[[-3.52 -1.56  0.05 -1.49]
 [-5.48 -1.18  1.74 -1.09]
 [ 3.25  1.46  0.13  0.46]
 [ 3.50 -0.52 -3.55 -0.22]
 [-1.49 -1.96 -2.32 -1.83]]
->
[[-1.18  1.74]
 [ 1.46  0.13]]

[[ 0.21 -1.41  2.15  1.69]
 [ 0.73 -4.65  1.22  1.69]
 [ 1.37 -4.72  2.28  1.69]
 [ 0.91 -1.18  1.63  1.69]
 [ 1.35 -4.73  2.88  1.69]]
->
[[-4.65  1.22]
 [-4.72  2.28]]

[[ 0.26  2.80  2.62  4.80  3.02]
 [ 0.54  1.69  1.70  3.24  2.36]
 [-0.37 -2.26 -1.97 -4.31 -2.81]]
->
[[ 1.69  1.70]
 [-2.26 -1.97]]

[[ 3.23  6.49 -6.70]
 [-3.86 -5.80  4.13]
 [ 0.16 -0.41  2.73]
 [-2.51 -4.98  3.27]]
->
[[-5.80  4.13]
 [-0.41  2.73]]

[[ 1.14  1.83 -3.22]
 [ 0.75 -1.70 -0.95]
 [-1.47  2.90 -5.27]
 [ 0.38 -0.97 -2.77]]
->
[[-1.70 -0.95]
 [ 2.90 -5.27]]

[[-0.92 -2.87  1.89]
 [ 4.89 -3.26  2.28]
 [ 0.04 -5.59  2.21]]
->
[[-3.26  2.28]
 [-5.59  2.21]]
---
[[ 2.38 -0.80 -5.54]
 [ 0.72 -0.57 -6.00]
 [ 1.80 -0.71 -5.71]
 [ 1.29 -0.61 -5.89]
 [ 2.86 -0.80 -5.25]]
->
[[-0.80 -5.54]
 [-0.57 -6.00]]

[[-0.30 -3.42 -1.63  2.69  0.83]
 [ 1.26  4.09 -1.64 -4.57 -0.17]
 [-3.10  3.63 -0.19 -5.20 -6.00]
 [ 0.36  2.29  0.83 -1.78 -0.36]]
->
[[-3.42 -1.63]
 [ 4.09 -1.64]]

[[-0.17  0.20 -0.11  0.07]
 [-3.27 -5.97  3.28  1.35]
 [-1.44 -2.28  1.25  0.59]
 [-0.76 -0.92  0.51  0.31]
 [ 0.78  1.78 -0.98 -0.32]]
->
[[ 0.20 -0.11]
 [-5.97  3.28]]

[[ 2.82 -1.33 -6.13  0.89]
 [-0.58 -0.31 -0.81 -0.12]]
->
[[-1.33 -6.13]
 [-0.31 -0.81]]

[[ 0.98 -0.31 -0.67  0.24]
 [ 0.25 -5.94 -1.99  2.59]
 [-0.43  4.09 -0.89 -0.69]]
->
[[-0.31 -0.67]
 [-5.94 -1.99]]

[[ 4.21  1.56 -4.48]
 [ 5.29 -0.73  0.34]]
->
[[ 1.56 -4.48]
 [-0.73  0.34]]

[[-6.33 -2.51  3.93]
 [-5.22 -0.83  3.39]
 [-0.20 -2.01  0.24]
 [ 0.95 -5.00 -4.33]]
->
[[-2.51  3.93]
 [-0.83  3.39]]

[[ 1.81 -3.67 -1.83  0.43]
 [ 2.33 -2.08  5.05 -3.22]]
->
[[-3.67 -1.83]
 [-2.08  5.05]]
---
[[0.83 4.92 1.51 3.10]
 [3.20 6.22 3.21 2.79]]
->
[0.83 6.22]

[[ 2.31 -2.96 -2.36 -3.58]
 [-2.02  2.48 -4.37  4.66]
 [-5.38  0.92  1.36  3.40]]
->
[2.31 2.48 1.36]

[[-1.64 -0.92 -4.37]
 [ 5.22  1.39  5.53]]
->
[-1.64  1.39]

[[-1.94 -3.35 -0.18]
 [-2.47  1.93 -3.45]
 [-4.15  5.00 -2.26]
 [-2.30  5.56  3.37]
 [-5.41  3.41  3.98]]
->
[-1.94  1.93 -2.26]

[[ 2.30 -2.16 -1.70 -0.34 -0.39]
 [-0.54  1.89 -2.16 -6.54  2.53]
 [ 1.25 -1.59  0.25  0.24 -0.67]
 [ 0.95 -0.65  1.17  1.98 -1.22]]
->
[2.30 1.89 0.25 1.98]

[[-2.17 -5.50 -0.15  4.66]
 [-1.13 -1.44  2.52  1.47]
 [ 0.60  0.04 -2.47 -0.83]
 [ 0.85  2.60 -2.10 -1.34]
 [ 2.00  3.83 -2.24 -4.17]]
->
[-2.17 -1.44 -2.47 -1.34]

[[-4.48  4.77  1.17]
 [-1.49  2.08  0.54]
 [-1.57  1.46  0.49]
 [-0.23 -0.58  0.53]]
->
[-4.48  2.08  0.49]

[[-0.13  0.03 -1.13 -0.10]
 [-5.33 -3.76  0.50 -3.54]
 [ 2.73  3.88 -5.95  1.22]]
->
[-0.13 -3.76 -5.95]

[[-1.58  0.03 -0.78]
 [ 4.84  5.79  4.28]]
->
[-1.58  5.79]
---
[[ 0.07 -3.42  3.37]
 [-2.63 -6.68 -0.51]
 [ 2.38 -2.36  4.38]
 [-2.11  4.25  3.66]
 [ 2.80 -1.44 -0.54]
 [ 3.50  6.31  0.38]
 [-4.54 -5.58 -2.85]
 [-3.80 -1.18  3.50]]
->
[[ 0.07  3.37]
 [-2.63 -0.51]
 [ 2.38  4.38]
 [-2.11  3.66]
 [ 2.80 -0.54]
 [ 3.50  0.38]
 [-4.54 -2.85]
 [-3.80  3.50]]

[[-0.39  1.97  2.09  0.66 -2.80  2.58  0.59  1.37  4.14  0.68  3.84]
 [-1.06  1.97  4.55  0.12 -0.89  3.27 -2.44 -1.46  4.57 -0.52  1.72]
 [-2.39  2.75  5.78 -0.41 -0.89 -0.17  0.59  1.37  4.14  0.08  2.43]
 [ 0.28  1.97  0.87  2.26 -0.89  2.58  2.86 -1.46  2.39  2.48  0.31]
 [ 1.61  1.97  3.32 -0.94 -1.85  0.52  1.34 -2.16  5.01  0.08  2.43]]
->
[[-0.39  2.09 -2.80  0.59  4.14  3.84]
 [-1.06  4.55 -0.89 -2.44  4.57  1.72]
 [-2.39  5.78 -0.89  0.59  4.14  2.43]
 [ 0.28  0.87 -0.89  2.86  2.39  0.31]
 [ 1.61  3.32 -1.85  1.34  5.01  2.43]]

[[ 0.99 -0.06  0.04 -3.50  0.00 -1.81 -1.24  1.27  0.49  0.00]
 [-1.19 -2.27 -3.57 -4.99 -2.35  1.89 -2.29  3.49  3.33 -1.11]
 [-1.95 -1.17 -4.03 -1.07 -4.25  2.97 -1.24  2.71  1.38 -0.01]
 [-1.68 -2.05 -3.63 -4.68 -2.74  1.39 -2.78  3.14  4.24 -1.15]]
->
[[ 0.99  0.04  0.00 -1.24  0.49]
 [-1.19 -3.57 -2.35 -2.29  3.33]
 [-1.95 -4.03 -4.25 -1.24  1.38]
 [-1.68 -3.63 -2.74 -2.78  4.24]]

[[-1.69 -2.92  0.64 -1.75 -0.20 -1.37 -1.04  1.71  0.33  2.02 -1.59 -3.07]
 [-1.66 -0.72 -3.75 -0.72  3.25  0.50 -0.57 -4.68  3.21 -5.16 -0.48  1.22]
 [-1.50 -2.49  4.00  2.56 -0.20  1.04  0.47  4.48 -1.94  2.09 -1.88  0.49]
 [-0.04  0.85 -2.10 -2.47 -1.70 -0.82 -2.20 -0.15 -1.33  3.01  0.79 -1.96]
 [-4.04 -1.43  3.86  3.79  2.48  1.71 -5.64  0.19 -1.41  0.38  0.69  3.03]
 [ 3.05  4.05  2.67  0.04 -1.83 -0.42  3.22  4.15 -0.77 -0.07  2.93  1.68]
 [ 0.16  2.21 -1.67  0.97  2.57  1.93 -0.37  0.81  2.35  0.54  0.92 -1.66]]
->
[[-1.69  0.64 -0.20 -1.04  0.33 -1.59]
 [-1.66 -3.75  3.25 -0.57  3.21 -0.48]
 [-1.50  4.00 -0.20  0.47 -1.94 -1.88]
 [-0.04 -2.10 -1.70 -2.20 -1.33  0.79]
 [-4.04  3.86  2.48 -5.64 -1.41  0.69]
 [ 3.05  2.67 -1.83  3.22 -0.77  2.93]
 [ 0.16 -1.67  2.57 -0.37  2.35  0.92]]

[[ 0.15  2.28 -0.88  1.14 -1.35  0.38 -0.53 -2.30 -1.15]
 [ 5.27 -0.66  3.65 -1.67  1.78 -4.01  0.30  0.19 -2.28]
 [-0.27  1.04 -0.16  0.71 -0.85  0.05 -0.20 -0.85 -0.35]
 [-0.17  1.47 -0.27  0.89 -1.08  0.14 -0.29 -1.27 -0.58]
 [ 1.82 -0.59  0.59 -1.04  1.02 -0.42  0.05  0.40 -0.43]
 [ 0.29 -0.21  0.05 -0.27  0.29 -0.01  0.01  0.17 -0.02]
 [ 2.00 -0.60  0.71 -1.09  1.06 -0.52  0.06  0.40 -0.54]
 [ 1.60 -0.55  0.51 -0.98  0.92 -0.34  0.05  0.37 -0.40]]
->
[[ 0.15 -0.88 -1.35 -0.53 -1.15]
 [ 5.27  3.65  1.78  0.30 -2.28]
 [-0.27 -0.16 -0.85 -0.20 -0.35]
 [-0.17 -0.27 -1.08 -0.29 -0.58]
 [ 1.82  0.59  1.02  0.05 -0.43]
 [ 0.29  0.05  0.29  0.01 -0.02]
 [ 2.00  0.71  1.06  0.06 -0.54]
 [ 1.60  0.51  0.92  0.05 -0.40]]

[[ 1.72 -0.24]
 [-0.22 -2.30]
 [ 2.40  0.68]
 [ 2.49 -3.84]
 [-1.15 -5.06]
 [-3.50 -1.04]
 [ 0.80 -2.17]
 [-4.20 -1.47]
 [ 0.57 -1.05]
 [ 0.58 -2.03]]
->
[[ 1.72]
 [-0.22]
 [ 2.40]
 [ 2.49]
 [-1.15]
 [-3.50]
 [ 0.80]
 [-4.20]
 [ 0.57]
 [ 0.58]]
